Below are the code and all the weights of a small trained network. Each question names an input and a class and asks about switching units off, where a switched-off unit gives its printed mean instead of its output.

import numpy as np


def w(rows, s, z=0):
    codes = np.array(rows[::2]) - 128.0
    scale = np.full(codes.shape[1], s)
    scale[-1] = z or s
    return codes * scale


def norm(h):
    return h / np.sqrt((h * h).mean(-1, keepdims=True) + 1e-5)


def f(y):
    return np.maximum(y, 0)


def log_softmax(a):
    a = a - a.max(-1, keepdims=True)
    return a - np.log(np.exp(a).sum(-1, keepdims=True))


def net(x, mask):
    res = np.array(x, float).reshape(1, 4) / 4 @ E
    u = 0
    for l in range(2):
        y = f(norm(res) @ A[l][:, :-1].T + A[l][:, -1])
        res = res + np.where(mask[u : u + 11], y, B[l][:, -1]) @ B[l][:, :-1]
        u += 11
    return log_softmax(norm(res)[-1] @ U[:, :-1].T + U[:, -1])


A, B = {}, {}
E = w([
[123,102,145,166,171,150,88,109,153,96,104],'x0',
[100,147,97,96,174,166,110,145,102,168,127],'x1',
[150,193,26,109,124,124,135,137,254,107,72],'x2',
[69,158,152,167,121,96,121,164,140,145,92],'x3',
],0.00094)
A[0] = w([
[165,78,96,69,162,199,147,107,131,100,183,80],'0.n1',
[104,91,150,183,209,152,67,62,150,95,106,70],'0.n2',
[76,164,51,69,220,231,54,132,110,186,122,90],'0.n3',
[226,111,48,37,139,167,155,63,165,61,172,125],'0.n4',
[137,96,98,169,217,138,64,98,194,63,55,129],'0.n5',
[150,177,61,43,61,70,197,161,151,139,83,132],'0.n6',
[228,122,154,216,57,51,152,57,177,27,119,92],'0.n7',
[160,109,162,101,147,148,194,184,143,109,116,2],'0.n8',
[122,165,82,38,48,71,193,147,100,179,181,79],'0.n9',
[4,211,164,217,122,89,108,235,185,144,39,108],'0.n10',
[176,70,115,105,184,147,89,60,122,67,152,127],'0.n11',
],0.0019,0.0043)
B[0] = w([
[141,108,152,163,114,73,136,118,94,168,51,167],'0.n1',
[190,163,195,122,35,202,162,190,136,163,128,154],'0.n2',
[120,74,192,73,130,105,176,155,162,75,106,205],'0.n3',
[128,116,128,168,136,80,97,97,88,173,65,247],'0.n4',
[147,181,137,151,110,155,138,170,123,106,180,213],'0.n5',
[122,140,123,170,161,143,113,127,138,72,170,250],'0.n6',
[104,94,155,40,167,138,152,179,128,127,104,211],'0.n7',
[4,78,206,68,179,53,241,216,170,52,215,128],'0.n8',
[162,136,218,161,71,195,114,181,136,137,85,187],'0.n9',
[194,84,113,130,134,91,117,68,68,172,75,243],'0.n10',
[135,136,152,161,116,99,129,117,95,170,103,212],'0.n11',
],0.0035,0.002)
A[1] = w([
[120,178,72,154,141,113,137,144,156,93,174,102],'1.n1',
[68,114,118,176,113,159,131,103,120,144,226,94],'1.n2',
[136,169,117,117,87,105,146,155,190,156,45,130],'1.n3',
[50,119,139,150,123,153,118,138,97,163,152,113],'1.n4',
[150,154,136,157,63,212,144,171,146,138,132,93],'1.n5',
[99,85,155,48,129,107,165,162,157,89,119,113],'1.n6',
[92,111,127,28,186,172,133,156,128,139,93,103],'1.n7',
[87,104,150,164,103,146,123,97,132,114,219,110],'1.n8',
[6,176,58,202,167,164,132,4,177,134,182,4],'1.n9',
[143,88,154,111,115,91,164,90,84,173,107,134],'1.n10',
[171,137,172,177,188,154,135,166,115,102,130,133],'1.n11',
],0.0034,0.0044)
B[1] = w([
[70,127,113,57,132,204,72,73,150,141,169,140],'1.n1',
[77,133,49,108,156,153,72,56,190,101,141,137],'1.n2',
[115,88,184,115,126,150,116,104,95,170,162,196],'1.n3',
[181,119,140,103,123,149,131,107,190,98,118,156],'1.n4',
[172,232,140,212,39,196,140,207,48,87,139,155],'1.n5',
[43,34,188,85,203,48,232,209,187,68,120,163],'1.n6',
[141,77,176,115,88,42,194,158,175,68,146,154],'1.n7',
[122,172,86,56,155,183,77,129,190,166,91,145],'1.n8',
[208,136,118,4,208,96,151,82,210,120,26,128],'1.n9',
[137,160,63,148,145,120,118,121,181,116,112,252],'1.n10',
[68,161,73,104,100,131,149,142,125,112,188,218],'1.n11',
],0.0032,0.0039)
U = w([
[241,62,97,226,196,9,76,10,27,240,3,252],'0',
[45,6,242,5,221,41,246,225,212,35,137,58],'1',
[27,192,29,44,188,241,4,9,233,113,248,78],'2',
[202,238,235,201,18,246,153,245,34,103,183,64],'3',
[55,191,29,223,172,58,183,170,110,44,154,203],'4',
],0.005,0.0013)

Each question gives the input, the list of numbers given to net, and the class t.
The units are the neurons (one row each of A and B). Each row of codes is followed by its name. A weight is (code - 128) times the scale printed after its matrix; where a second scale follows, it is the last column's (A, B and U).
mask holds one flag per neuron, layer by layer. A switched-off neuron (its flag False) gives its mean, the last column of its row in B, instead of its output. The means were averaged over made-up inputs and are rounded, as every weight is.
A unit's drop is (log p(t) with every unit on - log p(t) with that unit switched off) / (log p(t) with every unit on - log p(t) with every unit switched off).
The circuit of an input: a set's keep is (log p(t) with only the set's units on - log p(t) with every unit switched off) / (log p(t) with every unit on - log p(t) with every unit switched off). Starting from the 12 units with the biggest drops (on a tie, the unit counted first), units are removed one at a time, each time the one whose removal leaves the highest keep (on an exact tie, the one counted first), for as long as the keep stays at least 0.8.
units of the circuit, in order: the units of the circuit, biggest drop first
unit that matters most: the unit with the biggest drop
top k neurons: the k neurons with the biggest drops, biggest first
k most important neurons of layer l: the k neurons of layer l with the biggest drops, biggest first
input [1,8,0,-8], class 0: unit that matters most -> 0.n4
input [4,-3,0,3], class 3: top 3 neurons -> (0.n5; 0.n2; 0.n3)
input [7,6,-6,8], class 0: 2 most important neurons of layer 1 -> (1.n6; 1.n5)
input [-8,-7,8,-3], class 2: units of the circuit, in order -> (0.n6; 1.n1)
input [1,8,8,4], class 1: 3 most important neurons of layer 0 -> (0.n3; 0.n11; 0.n4)
input [-5,4,-1,4], class 3: 2 most important neurons of layer 0 -> (0.n9; 0.n4)
input [0,8,7,-6], class 1: top 2 neurons -> (0.n3; 0.n10)
input [6,-5,-1,-1], class 3: top 2 neurons -> (0.n2; 0.n5)
input [-8,3,3,7], class 3: top 3 neurons -> (0.n9; 0.n4; 0.n6)
input [4,-7,-8,8], class 0: 4 most important neurons of layer 0 -> (0.n3; 0.n6; 0.n5; 0.n10)
input [8,6,-4,1], class 3: top 3 neurons -> (0.n2; 0.n7; 1.n5)
input [-7,-2,7,0], class 2: top 4 neurons -> (0.n6; 1.n1; 0.n2; 0.n5)
input [3,6,2,5], class 1: top 3 neurons -> (0.n3; 0.n4; 0.n11)
input [-4,6,3,-3], class 1: unit that matters most -> 0.n3
input [7,-6,3,-4], class 3: top 2 neurons -> (0.n5; 0.n2)
input [8,-7,-2,-8], class 0: top 3 neurons -> (0.n11; 0.n4; 0.n3)
input [6,-4,1,-6], class 0: top 3 neurons -> (0.n4; 0.n11; 0.n1)
input [-8,3,-8,-1], class 2: 3 most important neurons of layer 0 -> (0.n7; 0.n10; 0.n3)
input [5,-3,-2,4], class 3: top 3 neurons -> (0.n2; 0.n5; 0.n4)
input [5,-6,0,7], class 0: units of the circuit, in order -> (0.n10)
input [7,1,-6,6], class 3: top 3 neurons -> (0.n2; 0.n4; 0.n6)
input [7,-2,-4,-5], class 3: 2 most important neurons of layer 0 -> (0.n2; 0.n10)
input [-3,6,-6,-1], class 1: 2 most important neurons of layer 0 -> (0.n6; 0.n5)
